Below is a small trained network, with its code and all its weights. Each question gives an input and a target symbol and asks what happens when units are switched off, that is, made to give their printed mean instead of their output.

import numpy as np


def w(rows, s, z=0):
    codes = np.array(rows[::2]) - 128.0
    scale = np.full(codes.shape[1], s)
    scale[-1] = z or s
    return codes * scale


def f(y):
    return y / 2 * (1 + np.tanh(0.7978845608 * (y + 0.044715 * y**3)))


def softmax(a):
    e = np.exp(a - a.max(-1, keepdims=True))
    return e / e.sum(-1, keepdims=True)


def log_softmax(a):
    a = a - a.max(-1, keepdims=True)
    return a - np.log(np.exp(a).sum(-1, keepdims=True))


def net(x, mask):
    ids = ['αδθξτφ'.index(c) for c in x.split()]
    T = len(ids)
    res = E[ids] + P[:T]
    q, k, v = (res @ M[0].T for M in (Q, K, V))
    z = softmax(np.where(np.tri(T) > 0, q @ k.T / 2**0.5, -1e9)) @ v
    res = res + np.where(mask[0], z, O[0][:, -1]) @ O[0][:, :-1]
    y = f(res @ A[0][:, :-1].T + A[0][:, -1])
    res = res + np.where(mask[1:9], y, B[0][:, -1]) @ B[0][:, :-1]
    return log_softmax(res[-1] @ U[:, :-1].T + U[:, -1])


Q, K, V, O, A, B = {}, {}, {}, {}, {}, {}
E = w([
[43,182,252,173,152],'α',
[153,40,139,160,140],'δ',
[127,127,79,133,210],'θ',
[171,131,183,151,126],'ξ',
[44,80,114,136,178],'τ',
[137,178,207,228,75],'φ',
],0.016)
P = w([
[159,178,133,242,255],'0',
[115,156,157,169,93],'1',
[108,146,186,182,59],'2',
[99,109,148,196,97],'3',
[107,106,127,198,88],'4',
[86,127,92,164,120],'5',
[82,41,126,238,140],'6',
[82,138,163,157,76],'7',
[96,101,91,182,134],'8',
[113,89,130,184,122],'9',
],0.0068)
Q[0] = w([
[110,165,212,206,206],'head 0',
[161,158,58,1,12],'head 0',
],0.015)
K[0] = w([
[116,164,131,190,153],'head 0',
[77,111,102,79,1],'head 0',
],0.018)
V[0] = w([
[88,104,107,229,4],'head 0',
[104,230,124,157,113],'head 0',
],0.012)
O[0] = w([
[177,160,83,166,221,186],'head 0',
[86,99,4,149,117,255],'head 0',
],0.011,0.0088)
A[0] = w([
[117,208,114,203,62,101],'neuron 0',
[198,2,122,133,125,125],'neuron 1',
[198,167,200,142,217,127],'neuron 2',
[139,184,110,45,121,7],'neuron 3',
[110,126,219,193,170,246],'neuron 4',
[117,108,186,108,92,92],'neuron 5',
[149,111,82,136,164,104],'neuron 6',
[247,196,144,82,164,167],'neuron 7',
],0.0099,0.0017)
B[0] = w([
[94,82,27,59,202,250],'neuron 0',
[197,252,161,50,77,134],'neuron 1',
[120,2,70,140,109,143],'neuron 2',
[137,51,70,12,167,120],'neuron 3',
[87,223,28,42,112,195],'neuron 4',
[96,16,99,210,202,161],'neuron 5',
[187,117,221,149,108,205],'neuron 6',
[65,42,107,174,38,125],'neuron 7',
],0.0083,0.012)
U = w([
[75,194,115,118,166,4],'α',
[117,192,87,152,73,97],'δ',
[107,150,118,206,172,118],'θ',
[103,162,51,207,61,187],'ξ',
[77,81,145,170,150,87],'τ',
[152,47,69,3,201,155],'φ',
],0.006,0.002)

Each question gives the input, a string of symbols that net reads in full, and the target symbol t.
The units are the heads (2 rows each of Q, K, V and O) and the neurons (one row each of A and B). Each row of codes is followed by its name. A weight is (code - 128) times the scale printed after its matrix; where a second scale follows, it is the last column's (O, A, B and U).
mask holds one flag per unit, heads first, then neurons. A switched-off unit (its flag False) gives its mean, the last column of its rows in O or B, instead of its output. The means were averaged over made-up inputs and are rounded, as every weight is.
A unit's drop is (log p(t) with every unit on - log p(t) with that unit switched off) / (log p(t) with every unit on - log p(t) with every unit switched off).
The circuit of an input: a set's keep is (log p(t) with only the set's units on - log p(t) with every unit switched off) / (log p(t) with every unit on - log p(t) with every unit switched off). Starting from all 9 units, units are removed one at a time, each time the one whose removal leaves the highest keep (on an exact tie, the one counted first), for as long as the keep stays at least 0.8.
units of the circuit, in order: the units of the circuit, biggest drop first
top k neurons: the k neurons with the biggest drops, biggest first
drop when u is switched off: that unit's drop, to one decimal
input φ θ α θ θ, target θ: top 3 neurons : [neuron 0; neuron 4; neuron 6]
input δ φ τ α θ α θ θ φ, target φ: units of the circuit, in order : [neuron 2; head 0; neuron 0; neuron 4]
input δ φ τ φ α δ τ α, target φ: top neuron : [neuron 2]
input θ φ φ τ, target τ: units of the circuit, in order : [head 0; neuron 5; neuron 0]
input τ δ φ θ δ, target δ: top 2 neurons : [neuron 1; neuron 0]
input α τ φ τ, target ξ: top 2 neurons : [neuron 0; neuron 5]
input θ φ φ ξ φ α τ τ φ ξ, target τ: top 2 neurons : [neuron 5; neuron 0]
input α φ φ φ θ α δ δ, target ξ: units of the circuit, in order : [neuron 0; head 0]
input θ α ξ, target τ: drop when neuron 1 is switched off : 0.0
input α δ φ φ ξ φ θ φ θ, target ξ: drop when head 0 is switched off : 0.4
input δ φ φ, target φ: drop when neuron 7 is switched off : -0.1
